[[130 115 150 110]
 [120 152 140 110]
 [118 118 113 137]
 [113 143 128 148]]
:
[[152 140]
 [118 113]]

[[112 108 112 105 128]
 [103 144 144 156 148]
 [105 108 114 148 147]
 [148 111 109 118 147]]
:
[[144 144]
 [108 114]]

[[139 134 156 137]
 [136 134 153 137]
 [135 134 151 138]]
:
[[134 153]
 [134 151]]

[[127 127 143 104]
 [134 128 132 129]
 [140 143 114 114]
 [110 140 114 131]
 [118 132 125 133]]
:
[[128 132]
 [143 114]]

[[141 125 146 116 118]
 [135 120 148 120 111]
 [129 122 152 113 103]
 [119 118 151 117 111]]
:
[[120 148]
 [122 152]]

[[124 136 105]
 [124 136 105]
 [117 121 104]
 [130 145 129]]
:
[[136 105]
 [121 104]]
---
[[155 128 128]
 [152 130 130]
 [131 129 152]
 [156 128 128]
 [155 129 128]
 [149 130 132]
 [146 130 136]]
:
[[128 128 155]
 [130 130 152]
 [129 152 131]
 [128 128 156]
 [129 128 155]
 [130 132 149]
 [130 136 146]]

[[110 138 157 119 114 129 138 148]
 [132 143 129 111 117 121 140 124]
 [140 117 153 112 142 120 110 131]
 [113 138 132 122 115 138 145 135]
 [140 112 106 135 115 138 144 138]
 [145 116 142 114 130 135 129 128]]
:
[[138 148 110 138 157 119 114 129]
 [140 124 132 143 129 111 117 121]
 [110 131 140 117 153 112 142 120]
 [145 135 113 138 132 122 115 138]
 [144 138 140 112 106 135 115 138]
 [129 128 145 116 142 114 130 135]]

[[ 99 133 135 108]
 [111 109 117 118]
 [109 129 125 118]
 [127 115 112 127]
 [122 120 129 121]
 [124 128 113 131]
 [147 149 104 148]
 [133 128 128 133]
 [132 126 143 126]
 [148 155 106 148]
 [135 130 139 126]
 [140 140 125 136]]
:
[[135 108  99 133]
 [117 118 111 109]
 [125 118 109 129]
 [112 127 127 115]
 [129 121 122 120]
 [113 131 124 128]
 [104 148 147 149]
 [128 133 133 128]
 [143 126 132 126]
 [106 148 148 155]
 [139 126 135 130]
 [125 136 140 140]]

[[134 130 121 127 148 122]
 [102 121 116 130 136 117]
 [130 129 136 128 113 135]]
:
[[148 122 134 130 121 127]
 [136 117 102 121 116 130]
 [113 135 130 129 136 128]]

[[114 147 127]
 [127 140 126]
 [101 152 135]
 [115 141 133]
 [152 123 134]
 [111 135 107]
 [123 132 125]
 [151 120 132]
 [122 125 110]
 [105 126 128]]
:
[[147 127 114]
 [140 126 127]
 [152 135 101]
 [141 133 115]
 [123 134 152]
 [135 107 111]
 [132 125 123]
 [120 132 151]
 [125 110 122]
 [126 128 105]]

[[114 126 151 129 129 134 129]
 [124 130 152 125 125 135 127]]
:
[[134 129 114 126 151 129 129]
 [135 127 124 130 152 125 125]]
